(in the rows, 128 means zero)
Here are made-up things, facts about them, and rows of numbers that follow some of those facts. Name the thing behind each unnamed row.

Some things and their rows:
[140 124 132 157 113 148 133 106 116  92 143 118 124 136 145 138 120 100
 138 146 147 110 131 118 118 135 142 122 120 133 149 130 127 143 146  98
 111 140 148 134 119 132 149 122 113 117 102 127 114] : z407
[139 124 124 101 117 136 105 101 138 131 103 140 124  92 128 131 123 127
 108 119 139 149 126 141 143 119 105 136 118 124 110 116 135 110 115 154
 133 124 123 159 143 139 120 129 125 144 131 129 131] : z286
[135 113 118  87 141 104 136  92 140 137 102 151  95  88 125 119 136 134
 102 110 150 169 120  79 175 124 104 140 118 139 100 109 127 104 138 150
 142 118 115 150 160 158 120 132  84 165 117 131 139] : z963
[147 130 117 116 136 111 129 144 148 188  98 167 110  94 103 114 140 167
 116 139 110 144 122 134 123 153 106 127 139 110 115 155 155 121 118 195
 125 108 133 144 139 101 122 120 147 167 156 160 123] : z26
[135 128 127 102 119 137 105 107 140 122 110 137 128  94 127 133 123 126
 111 119 137 148 128 138 143 114 108 137 119 124 113 117 132 107 115 144
 132 121 124 152 141 144 117 127 127 140 129 130 134] : z554
[ 95  89 152  72 188  76 151 112 169 145 152 162  24 102 130 150 163 159
 103  97 146 194 109  40 174 103 120 121 144 113 106 103 101 103 116  77
 126 154 126 133 164 196 120 174  95 187 116 130 165] : z223
[103 133 142  95 123 139 131 156 185 179 125 135  98  84 123 127 128 172
 122 144 146 137 129 120 107 128 122 130 113 103 117 159 147 109 136 149
 118 154 104 141 126 131 116 101 141 172 133 165 122] : z59
[137 147 128 108 141 107 120 159 142 134 123 146 146 115 104 121 128 156
 121 121  85 150 139 133 138 107 103 137 142 111 102 143 138 111 117 146
 132  86 132 112 141 139 117 133 145 141 151 137 160] : z704
[140 127 134 158 115 149 132 106 113  84 143 118 125 134 145 139 119  97
 140 144 146 111 131 118 119 132 142 122 121 135 152 128 126 143 145  98
 113 133 150 134 119 135 148 123 111 114 101 126 114] : z496
[126 130 133 103 119 139 115 129 151 122 123 131 131 102 127 128 118 135
 115 125 129 143 136 131 133 109 110 138 118 115 103 130 133 110 129 127
 128 130 119 140 139 151 124 124 126 140 131 129 143] : z193
[123 136 139 101 118 141 111 134 153 108 126 131 136  97 125 133 116 135
 119 122 121 151 141 133 134  95 107 142 116 114 102 130 131 102 126 122
 130 122 119 132 139 161 118 123 132 137 131 128 149] : z754
[126  99 119 164 136 128 161 129  91 102 139 134 113 149 136 119 141  98
 152 128 116 121 135  98 119 144 155 120 125 158 143 120 113 139 148 115
 142 140 140 104 123 122 137 115 109 111 122 102 109] : z796
[140 127 135 158 115 148 135 111 116  86 147 118 125 135 145 139 119  98
 140 146 143 111 132 117 117 130 143 122 120 133 149 130 126 142 146  95
 111 137 149 130 117 138 148 122 113 116 100 126 116] : z698
[143 127 107 159 132 102 147 131 103 152 146 103 160 204 131 117 122 125
 121 144 119  83 119 123 134 158 135 125 153 127 126 134 125 175 146  89
 114 131 136 116 122  94 165 168 116 100 125 120 146] : z81
[147 139 113 166 133 118 126 130 100 101 142 122 139 152 130 124 136 121
 140 144 118  99 121 114 123 140 145 124 166 145 163 145 123 148 144 108
 110  83 156  98 111 104 127 113 121 111 106 146 120] : z375
[168 128 111 170 135 113 129  98  85 117 117 141 126 146 126 129 139 106
 134 136 125 113 115 130 135 162 136 113 153 143 164 126 132 155 122 146
 116  95 168 134 123  96 142 138 124 116 118 136 107] : z587
[137 149 130 115 142 107 123 161 140 124 130 142 148 120 104 122 127 153
 124 123  85 148 140 127 137 105 106 136 143 112 106 144 135 113 121 138
 130  85 134 107 139 142 120 132 141 137 147 136 160] : z58

Facts:
z670: κ z708; ξ 300; δ z430
z388: η z789; κ z240; ξ 672
z313: η z481; κ z464; ξ 969; δ z465
z486: κ z277; ξ 672; δ z331
z184: κ z656; ξ 672
z282: η z430; κ z45; ξ 969; δ z42
z504: κ z278; ξ 969; δ z754
z53: κ z573; ξ 300; δ z719
z7: κ z187; ξ 969
z201: κ z21; ξ 672; δ z186
z178: κ z26; ξ 969
z380: κ z362; ξ 969
z907: κ z278; ξ 969
z221: η z451; κ z554; ξ 969; δ z33
z346: κ z598; ξ 300
z8: ξ 969
z269: κ z598; ξ 969
z563: η z464; κ z719; ξ 969
z857: η z876; κ z644; ξ 969; δ z311
z632: κ z464; ξ 300; δ z556
z746: κ z644; ξ 672; δ z496
z924: η z331; κ z554; ξ 300
z587: ξ 300
z358: η z762; κ z481; ξ 969
z719: κ z187; ξ 672; δ z100
z266: η z373; κ z424; ξ 969
z209: κ z554; ξ 672
z59: η z554; κ z26; ξ 969; δ z147
z55: κ z481; ξ 969
z223: η z187; κ z587; ξ 969; δ z963
z45: κ z554; ξ 672
z331: κ z278; ξ 969
z951: η z826; κ z481; ξ 969
z708: ξ 300; δ z779
z644: κ z451; ξ 300; δ z6
z6: η z554; κ z708; ξ 969; δ z450
z847: κ z787; ξ 300; δ z666
z337: η z587; κ z424; ξ 969
z573: κ z424; ξ 300
z375: κ z201; ξ 300
z215: κ z278; ξ 969; δ z315
z709: η z44; κ z187; ξ 300
z955: κ z587; ξ 969
z345: η z2; κ z67; ξ 672; δ z810
z373: κ z587; ξ 969; δ z150
z67: κ z278; ξ 300; δ z580
z100: κ z240; ξ 300
z770: η z556; κ z70; ξ 672; δ z18
z18: η z375; κ z8; ξ 672
z717: κ z201; ξ 969; δ z380
z81: κ z598; ξ 300
z779: κ z708; ξ 969; δ z853
z677: κ z7; ξ 969; δ z278
z234: κ z762; ξ 969
z722: κ z201; ξ 969; δ z39
z574: η z278; κ z215; ξ 300; δ z543
z430: η z2; κ z644; ξ 672
z787: ξ 672; δ z644
z283: κ z8; ξ 672; δ z221
z259: η z26; κ z362; ξ 672; δ z263
z959: η z282; κ z8; ξ 300; δ z656
z39: η z656; κ z554; ξ 969
z407: κ z286; ξ 969
z753: κ z201; ξ 969
z374: η z331; κ z26; ξ 672
z424: ξ 969
z33: κ z708; ξ 300; δ z345
z471: κ z719; ξ 969; δ z704
z617: η z93; κ z554; ξ 300
z257: κ z424; ξ 300; δ z665
z556: κ z955; ξ 969; δ z867
z73: η z8; κ z573; ξ 969
z464: κ z187; ξ 969
z665: κ z656; ξ 672; δ z847
z220: κ z2; ξ 969
z867: κ z644; ξ 300; δ z295
z950: η z147; κ z45; ξ 300
z988: κ z21; ξ 300; δ z2
z156: η z708; κ z451; ξ 672
z193: κ z787; ξ 969; δ z234
z565: η z546; κ z187; ξ 969
z147: ξ 969; δ z55
z58: κ z554; ξ 300; δ z201
z949: κ z787; ξ 969
z704: κ z201; ξ 300; δ z26
z656: κ z826; ξ 672; δ z573
z149: η z223; κ z44; ξ 969
z169: η z698; κ z362; ξ 300
z187: ξ 969; δ z283
z2: κ z187; ξ 969; δ z313
z278: ξ 672; δ z708
z108: κ z708; ξ 672; δ z632
z488: κ z573; ξ 300
z698: κ z481; ξ 969
z590: κ z787; ξ 969
z70: κ z240; ξ 969; δ z132
z44: κ z826; ξ 672
z295: η z337; κ z451; ξ 300
z963: ξ 969; δ z796
z884: κ z278; ξ 969; δ z373
z315: η z644; κ z277; ξ 969; δ z907
z93: η z331; κ z70; ξ 969
z598: κ z187; ξ 300
z188: κ z45; ξ 969; δ z789
z876: η z346; κ z147; ξ 969; δ z427
z42: κ z424; ξ 969
z26: κ z424; ξ 300; δ z184
z456: η z375; κ z362; ξ 672
z465: η z375; κ z278; ξ 300; δ z730
z277: κ z424; ξ 969
z730: η z373; κ z7; ξ 969; δ z223
z543: κ z373; ξ 672; δ z240
z263: η z424; κ z598; ξ 969; δ z187
z132: κ z286; ξ 672; δ z504
z200: η z70; κ z963; ξ 672
z754: κ z215; ξ 969; δ z950
z451: ξ 672; δ z108
z666: κ z373; ξ 969; δ z407
z150: η z373; κ z656; ξ 672
z796: κ z8; ξ 672
z586: κ z362; ξ 969
z354: κ z215; ξ 969
z610: η z223; κ z598; ξ 969; δ z464
z853: η z337; κ z7; ξ 300
z580: η z719; κ z26; ξ 969
z362: ξ 300; δ z45
z810: η z220; κ z45; ξ 672
z762: κ z787; ξ 300
z496: κ z656; ξ 969
z785: η z644; κ z656; ξ 300; δ z988
z137: κ z362; ξ 969; δ z362
z554: ξ 969; δ z588
z546: η z278; κ z451; ξ 969
z240: ξ 969; δ z481
z588: η z847; κ z708; ξ 672
z450: κ z955; ξ 672; δ z770
z311: κ z286; ξ 969; δ z717
z826: ξ 300
z481: κ z8; ξ 300
z286: κ z963; ξ 969; δ z337
z789: η z187; κ z215; ξ 969; δ z610
z21: ξ 672
z186: κ z45; ξ 969
z427: η z2; κ z644; ξ 969; δ z787

Which thing is each row?
No name comes twice in this set of rows, the named rows included.
[137 132 140 159 116 150 133 115 116  69 154 113 130 136 145 141 117  97
 144 143 137 113 137 115 118 121 144 124 121 133 149 131 122 138 148  85
 113 130 151 121 117 145 147 121 114 110  97 124 122] => z186
[139 149 129 116 138 109 120 160 140 127 126 143 149 119 104 124 126 153
 125 123  87 146 139 135 134 105 108 136 143 111 106 146 138 113 118 140
 130  86 134 108 138 139 120 133 146 136 149 136 158] => z867
[120 108 114 100 132 128 112 131 121 144  95 154 127 100 117 115 143 134
 117  98 103 159 130 151 135 116 113 139 127 141 101 107 123  99 101 174
 161 121 109 131 144 125  93 118 143 132 163 106 128] => z278
[133 158 142 178 162 113 157 126 118 115 144  86 135 183  98 139 141 120
 157 141 129 123 121 139 137 115 140 102 116 134 175 115 139 169 137 135
 131  76 157  97 113 137 159 118 135 107 116 141 111] => z924
[124 133 135  99 117 139 113 131 155 122 121 131 135  98 125 130 117 139
 115 124 126 147 138 135 133 104 107 141 116 113 100 131 134 105 126 130
 130 128 116 140 139 155 120 123 132 141 133 131 146] => z666
[121 134 135  94 117 137 113 138 159 127 122 132 134  94 125 129 117 142
 113 122 123 149 139 133 134  99 104 143 116 111  94 130 135 102 126 129
 131 128 115 138 143 158 117 123 131 145 135 131 150] => z311
[123 135 136  93 116 142 108 136 158 125 120 132 137  94 123 131 115 143
 112 122 122 149 138 141 132  99 104 142 117 110  96 130 134 102 124 132
 131 128 114 139 141 155 117 125 138 143 138 130 149] => z556
[160 120 101 160 132 100 136 102  89 157 121 120 147 189 130 118 129 114
 115 137 132  92 109 132 144 173 130 120 154 139 137 121 129 174 130 124
 117 124 145 136 127  82 159 170 115 105 125 123 128] => z598
[129 138 123  53 143  56 165  96 135 171 101 144 123 109 134 106 111 140
 105  92 173 168 120  40 208 161 105 148  98 132  87 112 122 100 141 160
 154 156  68 155 159 144 129 191  46 169 120 115 161] => z2
[119 139 142 100 120 139 114 143 155 102 134 126 138  99 125 134 114 136
 122 123 117 150 145 128 133  88 109 143 116 114  99 132 129  99 130 113
 131 119 119 125 139 169 117 121 129 137 129 127 156] => z188
[127 139 113 151 142  96 138 131 110 159 147  93 152 206 133 123 131 134
 125 137 135  83 108 124 136 154 145 120 164 132 149 130 119 173 135  91
 112 125 128 108 111  89 146 161 121 102 118 134 138] => z853
[173 138 129 116 149 107  81 170 179 113  77 181 148 103  42 144 131 147
 131 165 115 103 140 237 133 150  86 133 191 144 135 176 136 127  53 152
 135 102  63 164 139 168 111 115 143  56 180 113 143] => z644
[ 91 117 135  79 134 115 116 136 169 181 143 105 129 155 136 136 122 160
  91 113 142 126 115 139 140 110 112 136 136 100  86 114 117 130 112  80
 121 175  93 142 139 141 129 178 137 134 142 120 171] => z610
[ 92 176 151  93 108 136 121 157  98 143 134 121 182 110 158 122 106 135
 151  67  94 171 143 139 110 102 142 134  77  96 116 107 129  80 101 187
 156 137 126 100 108  90  92 159 179 153 161 117 134] => z345
[137 128 129  98 118 136 102 105 139 120 103 142 128  88 126 133 123 128
 108 114 134 154 129 143 145 110 103 139 119 123 108 114 133 104 113 153
 136 118 124 155 145 148 115 129 128 142 132 127 136] => z215

Now the same things, written a new way:
Named rows:
[110 136 117 146 131 121 103 128 146 145  98 168 103 106 144] : z450
[ 90 173 103 139 148 107 114 145 160 145 114 181 132  98 118] : z810
[129 160 117 108 128 129 122 119 130 115 107 176 121 102  91] : z45
[142 171 125 100 128 131  98 116 127 128 120 157 158 139 103] : z481
[133  69 128 180 120 162 196  81 140  72 180  65 184 138  45] : z313
[144 167 145 148 146 152 150  94 152  68 152 164 152 130 139] : z464
[122 132 142 106 125 132 119 117 121 123 104 152  99 105 105] : z278
[107 102 151 115 137 119  98 137 126 157 126  93 126 153 130] : z574
[137 127 105 126 111 130 131 143 104 141 136 128 126 117 146] : z178
[140 142 138  89 123 136  90 126 110 145 118 136 137 136 112] : z26
[119  89 135 129 122 128 116 123 123 138  99 124  85 117 125] : z746
[135  99 144 117 122 132  88 122 116 150 111 107 119 153 136] : z58
[117  90 128 121 117 128 112 130 113 146  98 125  82 112 123] : z486
[120  35 140 155  82 175 129 100 121 167 154  36 193 120   7] : z785
[ 98 119 121 128 139 112 128 138 140 136 113 133 108 114 104] : z156
[117 119 101 102 137 132 135 152 154 127 149 100 139 101 153] : z789
[144 139 133 117 117 142 140 129 113 122 139 134 127 116 139] : z949

Rows to name:
No name comes twice in this set of rows, the named rows included.
[ 73 185 109 147 143 100 120 133 149 146 112 175 130 102 118] => z18
[123 102 168 101 126 143 113 118 116 131 103 132  75 108 122] => z451
[128 150 131 128 132 127  78 125 138 156 113 151 139 140 152] => z33
[111 101 154 116 139 123 101 143 129 156 123  97 126 157 126] => z959
[135 100 146 118 123 133  91 120 119 146 113 106 121 153 137] => z670
[ 88  98 164 121 149 116 109 144 138 150 105 123  68 117 154] => z259
[115 135 147 117 135 130 105 127 134 134  98 162  85 109 144] => z787
[112 132 145 135 145 143 142 194 131 149 130 141 112 143 168] => z427
[116 125 111 113 135 128 143 152 142 129 149 107 137 109 144] => z149
[162 111  33  86 134  67 187 108  91  35  92 108 112 182  34] => z796
[100 146 103 134 143 107 132 135 150 129 114 155 128 112  95] => z588
[130 156 160  98 135 135  79 126 126 146 114 150 126 137 147] => z644
[100 142 121 127 120 112 146 146 101 148 146 112 130 119 135] => z266
[122  92 100 116 110 111 152 101  93 113 136  53 173 169  19] => z465
[118 136 126 130 121 119  97 108 114 146 113 118 140 154 124] => z375

